Below is a small trained network, with its code and all its weights. Each question gives an input and a target symbol and asks what happens when units are switched off, that is, made to give their printed mean instead of their output.

import numpy as np


def w(rows, s, z=0):
    codes = np.array(rows[::2]) - 128.0
    scale = np.full(codes.shape[1], s)
    scale[-1] = z or s
    return codes * scale


def norm(h):
    return h / np.sqrt((h * h).mean(-1, keepdims=True) + 1e-5)


def f(y):
    return np.maximum(y, 0)


def softmax(a):
    e = np.exp(a - a.max(-1, keepdims=True))
    return e / e.sum(-1, keepdims=True)


def log_softmax(a):
    a = a - a.max(-1, keepdims=True)
    return a - np.log(np.exp(a).sum(-1, keepdims=True))


def net(x, mask):
    ids = ['ΓΘΛΦβδεζηπστ'.index(c) for c in x.split()]
    T = len(ids)
    res = E[ids] + P[:T]
    q, k, v = (norm(res) @ M[0].T for M in (Q, K, V))
    z = softmax(np.where(np.tri(T) > 0, q @ k.T / 3**0.5, -1e9)) @ v
    res = res + np.where(mask[0], z, O[0][:, -1]) @ O[0][:, :-1]
    y = f(norm(res) @ A[0][:, :-1].T + A[0][:, -1])
    res = res + np.where(mask[1:9], y, B[0][:, -1]) @ B[0][:, :-1]
    return log_softmax(norm(res)[-1] @ U[:, :-1].T + U[:, -1])


Q, K, V, O, A, B = {}, {}, {}, {}, {}, {}
E = w([
[124,95,168],'Γ',
[56,109,166],'Θ',
[152,135,146],'Λ',
[172,135,112],'Φ',
[94,118,195],'β',
[159,123,131],'δ',
[152,134,113],'ε',
[171,118,116],'ζ',
[108,92,81],'η',
[3,200,120],'π',
[72,117,188],'σ',
[166,134,146],'τ',
],0.017)
P = w([
[253,130,158],'0',
[231,128,154],'1',
[211,125,151],'2',
[195,125,145],'3',
[176,140,129],'4',
[214,122,173],'5',
],0.0045)
Q[0] = w([
[39,77,83],'h1',
[51,177,77],'h1',
[145,58,254],'h1',
],0.0094)
K[0] = w([
[137,162,248],'h1',
[240,114,153],'h1',
[66,205,1],'h1',
],0.0045)
V[0] = w([
[205,82,128],'h1',
[108,10,122],'h1',
[119,104,30],'h1',
],0.012)
O[0] = w([
[158,78,155,255],'h1',
[172,22,127,198],'h1',
[121,113,10,76],'h1',
],0.013,0.0048)
A[0] = w([
[60,143,135,189],'n1',
[241,145,128,227],'n2',
[79,95,114,116],'n3',
[203,61,186,70],'n4',
[138,25,176,116],'n5',
[182,241,164,201],'n6',
[103,41,142,137],'n7',
[1,139,188,254],'n8',
],0.0095,0.0053)
B[0] = w([
[165,66,53,151],'n1',
[63,133,81,255],'n2',
[119,175,131,135],'n3',
[165,254,133,242],'n4',
[183,186,51,245],'n5',
[27,88,125,189],'n6',
[153,111,64,199],'n7',
[79,56,90,203],'n8',
],0.0093,0.0083)
U = w([
[109,108,181,169],'Γ',
[42,172,63,1],'Θ',
[102,159,189,104],'Λ',
[82,162,82,84],'Φ',
[117,140,182,134],'β',
[30,119,72,107],'δ',
[141,125,147,223],'ε',
[156,9,79,53],'ζ',
[170,87,36,122],'η',
[154,140,128,139],'π',
[127,100,207,114],'σ',
[232,71,196,214],'τ',
],0.014,0.005)

Each question gives the input, a string of symbols that net reads in full, and the target symbol t.
The units are the heads (3 rows each of Q, K, V and O) and the neurons (one row each of A and B). Each row of codes is followed by its name. A weight is (code - 128) times the scale printed after its matrix; where a second scale follows, it is the last column's (O, A, B and U).
mask holds one flag per unit, heads first, then neurons. A switched-off unit (its flag False) gives its mean, the last column of its rows in O or B, instead of its output. The means were averaged over made-up inputs and are rounded, as every weight is.
A unit's drop is (log p(t) with every unit on - log p(t) with that unit switched off) / (log p(t) with every unit on - log p(t) with every unit switched off).
The circuit of an input: a set's keep is (log p(t) with only the set's units on - log p(t) with every unit switched off) / (log p(t) with every unit on - log p(t) with every unit switched off). Starting from all 9 units, units are removed one at a time, each time the one whose removal leaves the highest keep (on an exact tie, the one counted first), for as long as the keep stays at least 0.8.
units of the circuit, in order: the units of the circuit, biggest drop first
unit that matters most: the unit with the biggest drop
top k neurons: the k neurons with the biggest drops, biggest first
drop of u: that unit's drop, to one decimal
input η Φ π ε Θ β, target δ: unit that matters most : h1
input τ Λ Γ Λ π ζ, target δ: units of the circuit, in order : h1; n6
input π Φ π Γ Λ τ, target δ: units of the circuit, in order : h1; n6
input π ε Θ Φ, target δ: units of the circuit, in order : h1; n6
input Φ ε Λ η τ Θ, target η: units of the circuit, in order : n5; n2
input ζ π σ δ ε ε, target δ: top 2 neurons : n6; n4
input δ π π ζ, target δ: top 3 neurons : n6; n4; n5
input δ ζ Γ σ, target τ: top 2 neurons : n2; n6
input π Γ Φ ε π Γ, target δ: drop of h1 : 1.0
input Γ β ζ Γ π ε, target δ: drop of h1 : 0.8
input β ζ Γ β, target τ: drop of n5 : 0.0
